Below is a small trained network, with its code and all its weights. Each question gives an input and a class and asks what happens when units are switched off, that is, made to give their printed mean instead of their output.

import numpy as np


def w(rows, s, z=0):
    codes = np.array(rows[::2]) - 128.0
    scale = np.full(codes.shape[1], s)
    scale[-1] = z or s
    return codes * scale


def norm(h):
    return h / np.sqrt((h * h).mean(-1, keepdims=True) + 1e-5)


def f(y):
    return np.maximum(y, 0)


def log_softmax(a):
    a = a - a.max(-1, keepdims=True)
    return a - np.log(np.exp(a).sum(-1, keepdims=True))


def net(x, mask):
    res = np.array(x, float).reshape(1, 5) / 4 @ E
    u = 0
    for l in range(2):
        y = f(norm(res) @ A[l][:, :-1].T + A[l][:, -1])
        res = res + np.where(mask[u : u + 10], y, B[l][:, -1]) @ B[l][:, :-1]
        u += 10
    return log_softmax(norm(res)[-1] @ U[:, :-1].T + U[:, -1])


A, B = {}, {}
E = w([
[17,57,70,70,121,79,115,200],'x0',
[102,117,194,62,104,124,185,227],'x1',
[161,110,66,156,178,74,166,154],'x2',
[120,71,172,100,215,26,254,46],'x3',
[196,134,141,150,38,75,210,133],'x4',
],0.007)
A[0] = w([
[103,125,111,109,129,143,111,191,60],'0.n0',
[127,107,60,134,247,92,139,112,146],'0.n1',
[79,94,165,104,169,132,123,138,81],'0.n2',
[64,112,157,108,134,122,125,217,182],'0.n3',
[99,111,129,116,71,133,103,139,115],'0.n4',
[131,105,90,92,121,83,204,174,5],'0.n5',
[129,112,111,145,119,73,169,39,95],'0.n6',
[133,97,98,122,145,80,189,126,25],'0.n7',
[69,130,24,136,138,127,43,182,137],'0.n8',
[110,108,80,133,202,99,144,97,37],'0.n9',
],0.013,0.0028)
B[0] = w([
[119,49,147,71,147,117,116,147,183],'0.n0',
[119,156,150,20,62,188,126,49,236],'0.n1',
[136,171,130,42,106,119,91,82,184],'0.n2',
[89,85,128,38,151,84,102,110,227],'0.n3',
[149,192,111,90,184,173,100,140,178],'0.n4',
[96,157,161,205,150,112,209,194,197],'0.n5',
[84,97,38,127,98,61,145,130,220],'0.n6',
[157,93,113,219,148,160,86,204,194],'0.n7',
[118,89,7,64,198,70,87,102,254],'0.n8',
[103,127,87,53,137,181,68,144,197],'0.n9',
],0.012,0.0097)
A[1] = w([
[147,125,120,168,158,107,132,140,117],'1.n0',
[120,55,162,198,158,82,167,193,51],'1.n1',
[97,112,8,95,104,183,61,213,186],'1.n2',
[170,209,140,119,110,196,106,71,85],'1.n3',
[116,95,141,159,127,150,127,128,4],'1.n4',
[214,78,16,164,85,112,152,11,213],'1.n5',
[70,69,100,154,76,170,145,141,72],'1.n6',
[85,66,174,33,168,152,148,172,164],'1.n7',
[125,163,174,118,125,81,243,31,172],'1.n8',
[92,114,86,82,214,134,180,125,22],'1.n9',
],0.012,0.0016)
B[1] = w([
[111,140,88,146,128,174,168,171,138],'1.n0',
[163,164,112,198,133,73,89,170,155],'1.n1',
[108,91,130,34,145,123,155,95,248],'1.n2',
[104,148,208,151,75,155,180,71,164],'1.n3',
[163,99,132,98,84,77,137,174,128],'1.n4',
[120,100,125,10,165,164,114,143,211],'1.n5',
[146,158,166,179,210,96,21,102,148],'1.n6',
[166,113,38,111,148,173,91,65,216],'1.n7',
[112,100,35,94,188,130,63,153,161],'1.n8',
[163,139,129,91,98,182,98,105,200],'1.n9',
],0.012,0.016)
U = w([
[122,162,230,170,78,188,149,85,4],'0',
[136,122,110,237,170,55,131,233,49],'1',
[111,80,70,2,186,153,78,101,233],'2',
],0.0087,0.0022)

Each question gives the input, the list of numbers given to net, and the class t.
The units are the neurons (one row each of A and B). Each row of codes is followed by its name. A weight is (code - 128) times the scale printed after its matrix; where a second scale follows, it is the last column's (A, B and U).
mask holds one flag per neuron, layer by layer. A switched-off neuron (its flag False) gives its mean, the last column of its row in B, instead of its output. The means were averaged over made-up inputs and are rounded, as every weight is.
A unit's drop is (log p(t) with every unit on - log p(t) with that unit switched off) / (log p(t) with every unit on - log p(t) with every unit switched off).
k most important neurons: the k neurons with the biggest drops, biggest first
top k neurons in layer l: the k neurons of layer l with the biggest drops, biggest first
drop when u is switched off: that unit's drop, to one decimal
input [5,7,1,3,3], class 1: 2 most important neurons => (0.n5, 0.n1)
input [-7,-3,-1,0,-7], class 0: top 2 neurons in layer 0 => (0.n8, 0.n6)
input [0,0,-7,-1,8], class 0: top 2 neurons in layer 0 => (0.n8, 0.n6)
input [-7,7,-5,0,-2], class 0: top 4 neurons in layer 0 => (0.n6, 0.n8, 0.n3, 0.n0)
input [-7,-3,-3,-3,-6], class 0: top neuron in layer 0 => (0.n8)
input [-1,-2,-1,6,6], class 1: top 3 neurons in layer 0 => (0.n8, 0.n7, 0.n5)
input [-4,-2,0,-5,4], class 0: 2 most important neurons => (0.n8, 0.n6)
input [-5,4,3,-4,3], class 0: 3 most important neurons => (0.n8, 0.n6, 0.n5)
input [-5,-2,-2,-4,5], class 0: 3 most important neurons => (0.n8, 0.n6, 1.n3)
input [-2,5,2,-4,6], class 1: top 2 neurons in layer 1 => (1.n2, 1.n5)
input [2,3,7,1,4], class 1: drop when 0.n5 is switched off => 0.6
input [-8,4,-2,-2,-6], class 0: drop when 0.n8 is switched off => 0.3
input [6,2,3,3,7], class 1: drop when 0.n5 is switched off => 0.2
input [4,3,4,0,7], class 1: drop when 1.n4 is switched off => 0.0
input [1,2,-1,4,2], class 1: top neuron in layer 1 => (1.n1)
